Below are the code and all the weights of a small trained network. Each question names an input and a target symbol and asks about switching units off, where a switched-off unit gives its printed mean instead of its output.

import numpy as np


def w(rows, s, z=0):
    codes = np.array(rows[::2]) - 128.0
    scale = np.full(codes.shape[1], s)
    scale[-1] = z or s
    return codes * scale


def norm(h):
    return h / np.sqrt((h * h).mean(-1, keepdims=True) + 1e-5)


def f(y):
    return np.maximum(y, 0)


def softmax(a):
    e = np.exp(a - a.max(-1, keepdims=True))
    return e / e.sum(-1, keepdims=True)


def log_softmax(a):
    a = a - a.max(-1, keepdims=True)
    return a - np.log(np.exp(a).sum(-1, keepdims=True))


def net(x, mask):
    ids = ['αβγδθλξπστψω'.index(c) for c in x.split()]
    T = len(ids)
    res = E[ids] + P[:T]
    u = 0
    for l in range(3):
        r = norm(res)
        for j in range(2):
            rows = slice(4 * j, 4 * j + 4)
            q, k, v = (r @ M[l][rows].T for M in (Q, K, V))
            z = softmax(np.where(np.tri(T) > 0, q @ k.T / 4**0.5, -1e9)) @ v
            o = O[l][rows]
            res = res + np.where(mask[u + j], z, o[:, -1]) @ o[:, :-1]
        u += 2
        y = f(norm(res) @ A[l][:, :-1].T + A[l][:, -1])
        res = res + np.where(mask[u : u + 4], y, B[l][:, -1]) @ B[l][:, :-1]
        u += 4
    return log_softmax(norm(res)[-1] @ U[:, :-1].T + U[:, -1])


Q, K, V, O, A, B = {}, {}, {}, {}, {}, {}
E = w([
[192,89,103],'α',
[134,116,203],'β',
[195,176,170],'γ',
[193,93,105],'δ',
[168,116,107],'θ',
[195,90,106],'λ',
[158,108,117],'ξ',
[9,148,147],'π',
[87,149,7],'σ',
[193,91,108],'τ',
[174,210,68],'ψ',
[191,92,106],'ω',
],0.011)
P = w([
[214,2,94],'0',
[209,31,109],'1',
[198,62,122],'2',
[187,86,135],'3',
[179,107,141],'4',
[169,123,151],'5',
[158,141,158],'6',
[154,149,164],'7',
[148,166,163],'8',
[141,189,169],'9',
[139,204,174],'10',
[140,224,176],'11',
[132,238,189],'12',
[144,243,188],'13',
],0.0052)
Q[0] = w([
[110,129,142],'0.h1',
[82,144,143],'0.h1',
[162,48,162],'0.h1',
[139,150,141],'0.h1',
[182,97,197],'0.h2',
[150,157,59],'0.h2',
[5,131,101],'0.h2',
[118,147,80],'0.h2',
],0.012)
K[0] = w([
[103,117,117],'0.h1',
[87,120,121],'0.h1',
[145,127,89],'0.h1',
[132,111,129],'0.h1',
[161,121,251],'0.h2',
[71,191,91],'0.h2',
[119,41,65],'0.h2',
[145,169,32],'0.h2',
],0.011)
V[0] = w([
[134,132,197],'0.h1',
[163,107,166],'0.h1',
[24,71,205],'0.h1',
[3,240,191],'0.h1',
[130,122,133],'0.h2',
[136,118,26],'0.h2',
[48,117,186],'0.h2',
[213,178,132],'0.h2',
],0.0046)
O[0] = w([
[104,165,109,114],'0.h1',
[117,110,93,147],'0.h1',
[150,171,124,50],'0.h1',
[103,255,156,2],'0.h1',
[130,127,129,128],'0.h2',
[123,145,87,148],'0.h2',
[106,117,166,76],'0.h2',
[184,89,139,175],'0.h2',
],0.0068,0.0064)
A[0] = w([
[182,213,112,4],'0.n1',
[165,39,173,74],'0.n2',
[67,68,167,74],'0.n3',
[254,29,60,61],'0.n4',
],0.0038,0.0025)
B[0] = w([
[229,81,182,133],'0.n1',
[252,111,115,178],'0.n2',
[3,54,13,132],'0.n3',
[250,116,154,253],'0.n4',
],0.0024,0.0051)
Q[1] = w([
[73,186,205],'1.h1',
[163,101,30],'1.h1',
[104,177,204],'1.h1',
[184,131,72],'1.h1',
[234,134,245],'1.h2',
[186,42,120],'1.h2',
[202,5,162],'1.h2',
[200,155,229],'1.h2',
],0.012)
K[1] = w([
[162,33,133],'1.h1',
[140,230,83],'1.h1',
[147,71,160],'1.h1',
[129,204,117],'1.h1',
[230,159,216],'1.h2',
[99,157,172],'1.h2',
[116,189,174],'1.h2',
[251,137,202],'1.h2',
],0.014)
V[1] = w([
[167,54,36],'1.h1',
[128,128,128],'1.h1',
[117,241,144],'1.h1',
[44,31,66],'1.h1',
[204,154,76],'1.h2',
[116,117,135],'1.h2',
[157,196,254],'1.h2',
[196,124,233],'1.h2',
],0.0037)
O[1] = w([
[160,167,183,255],'1.h1',
[128,128,128,128],'1.h1',
[159,94,52,59],'1.h1',
[148,101,204,171],'1.h1',
[146,171,137,178],'1.h2',
[127,119,128,126],'1.h2',
[124,107,254,65],'1.h2',
[157,151,243,155],'1.h2',
],0.0058,0.0036)
A[1] = w([
[133,222,43,183],'1.n1',
[5,131,126,168],'1.n2',
[88,196,1,129],'1.n3',
[109,192,103,3],'1.n4',
],0.0046,0.0044)
B[1] = w([
[235,185,180,251],'1.n1',
[171,134,17,166],'1.n2',
[182,115,255,228],'1.n3',
[166,122,202,128],'1.n4',
],0.0038,0.0024)
Q[2] = w([
[170,138,155],'2.h1',
[8,149,141],'2.h1',
[28,86,122],'2.h1',
[254,121,133],'2.h1',
[43,125,130],'2.h2',
[115,112,148],'2.h2',
[151,126,169],'2.h2',
[101,132,78],'2.h2',
],0.024)
K[2] = w([
[55,168,171],'2.h1',
[177,42,115],'2.h1',
[207,62,109],'2.h1',
[67,222,140],'2.h1',
[251,114,155],'2.h2',
[145,131,154],'2.h2',
[69,122,170],'2.h2',
[174,131,98],'2.h2',
],0.02)
V[2] = w([
[171,92,152],'2.h1',
[254,154,211],'2.h1',
[116,4,197],'2.h1',
[176,144,172],'2.h1',
[80,76,105],'2.h2',
[156,28,92],'2.h2',
[128,248,158],'2.h2',
[181,167,115],'2.h2',
],0.0078)
O[2] = w([
[125,156,169,142],'2.h1',
[128,248,173,147],'2.h1',
[79,107,197,71],'2.h1',
[118,181,145,124],'2.h1',
[133,169,122,161],'2.h2',
[133,180,154,252],'2.h2',
[141,58,108,11],'2.h2',
[110,104,151,143],'2.h2',
],0.011,0.0041)
A[2] = w([
[153,215,192,147],'2.n1',
[103,71,173,160],'2.n2',
[52,170,5,35],'2.n3',
[51,182,121,254],'2.n4',
],0.013,0.0073)
B[2] = w([
[69,125,84,255],'2.n1',
[107,91,57,154],'2.n2',
[198,66,241,145],'2.n3',
[209,3,78,194],'2.n4',
],0.013,0.0093)
U = w([
[89,60,71,184],'α',
[248,83,173,84],'β',
[110,118,84,161],'γ',
[104,155,136,101],'δ',
[174,231,43,62],'θ',
[98,156,132,111],'λ',
[110,153,142,99],'ξ',
[188,193,239,185],'π',
[95,154,135,151],'σ',
[92,158,142,160],'τ',
[96,81,231,252],'ψ',
[103,126,103,89],'ω',
],0.014,0.0026)

Each question gives the input, a string of symbols that net reads in full, and the target symbol t.
The units are the heads (4 rows each of Q, K, V and O) and the neurons (one row each of A and B). Each row of codes is followed by its name. A weight is (code - 128) times the scale printed after its matrix; where a second scale follows, it is the last column's (O, A, B and U).
mask holds one flag per unit, layer by layer, with each layer's heads first. A switched-off unit (its flag False) gives its mean, the last column of its rows in O or B, instead of its output. The means were averaged over made-up inputs and are rounded, as every weight is.
A unit's drop is (log p(t) with every unit on - log p(t) with that unit switched off) / (log p(t) with every unit on - log p(t) with every unit switched off).
The circuit of an input: a set's keep is (log p(t) with only the set's units on - log p(t) with every unit switched off) / (log p(t) with every unit on - log p(t) with every unit switched off). Starting from the 12 units with the biggest drops (on a tie, the unit counted first), units are removed one at a time, each time the one whose removal leaves the highest keep (on an exact tie, the one counted first), for as long as the keep stays at least 0.8.
circuit, biggest first: the units of the circuit, biggest drop first
k most important neurons: the k neurons with the biggest drops, biggest first
top k neurons in layer l: the k neurons of layer l with the biggest drops, biggest first
which heads matter: for each layer, one digit per head in row order, 1 if its drop is at least 0.15 and else 0, layers parted by /
drop of u: that unit's drop, to one decimal
input δ ω α θ θ π ξ γ β δ α β β δ, target α: which heads matter : 10 / 00 / 10
input ω ξ σ ψ τ γ β ψ θ θ ξ, target θ: circuit, biggest first : (2.n1, 2.h1)
input θ ω α δ ψ λ, target θ: which heads matter : 00 / 00 / 10
input ψ ω ψ σ, target β: circuit, biggest first : (2.n3, 2.n1)
input θ ω σ ξ γ β ξ α τ γ π σ, target β: circuit, biggest first : (2.n3)
input λ ψ ψ δ, target θ: circuit, biggest first : (2.h1, 2.n1)
input ψ γ θ ψ δ ω ξ ψ γ π ψ σ λ, target α: circuit, biggest first : (2.h1, 2.n2)
input ω ω β β γ γ β λ θ, target ψ: which heads matter : 01 / 01 / 10
input π ω τ γ α ψ, target α: which heads matter : 11 / 00 / 10
input τ θ δ β λ, target ψ: circuit, biggest first : (2.h1, 2.n1, 2.n4)
input δ ψ δ ψ γ β τ, target ψ: which heads matter : 01 / 00 / 10
input π δ ψ α τ γ α α τ ω γ σ β ξ, target α: circuit, biggest first : (2.h1, 0.h2, 2.n2)
input ω σ ξ θ λ δ β α ψ α ψ γ τ α, target π: circuit, biggest first : (1.h2, 2.h1)
input τ ψ β ω ξ ω β ω τ σ ψ π ξ θ, target α: which heads matter : 00 / 00 / 01
input ξ ψ β α, target ψ: top 2 neurons in layer 2 : (2.n1, 2.n4)
input θ α γ θ ω δ θ, target π: which heads matter : 00 / 00 / 10
input ψ α δ τ θ θ ψ ω γ δ, target π: circuit, biggest first : (2.h1)
input λ β θ α σ θ θ ξ π τ α ψ δ, target α: which heads matter : 00 / 00 / 11
input γ α ξ, target π: 2 most important neurons : (2.n4, 2.n2)
input θ γ θ τ ψ ξ, target θ: which heads matter : 00 / 00 / 00
input β τ δ ξ τ τ ω ξ τ τ α τ, target ψ: 3 most important neurons : (2.n1, 2.n4, 1.n1)
input σ δ λ γ ω, target π: which heads matter : 00 / 10 / 10
input ω ψ γ ω α λ α, target π: which heads matter : 10 / 01 / 10
input ξ γ τ ψ δ δ γ σ ψ γ, target π: most important neuron : (2.n4)
input τ δ θ σ α θ β ξ α, target ψ: drop of 2.h1 : 0.8
input δ β δ π σ β γ ψ λ ψ σ α ω, target α: drop of 2.h1 : 2.6
input σ α δ σ τ γ λ ψ γ θ, target π: drop of 1.h2 : 0.8
input ψ ψ ξ θ γ γ λ ξ ω ω, target π: drop of 2.h1 : 0.7
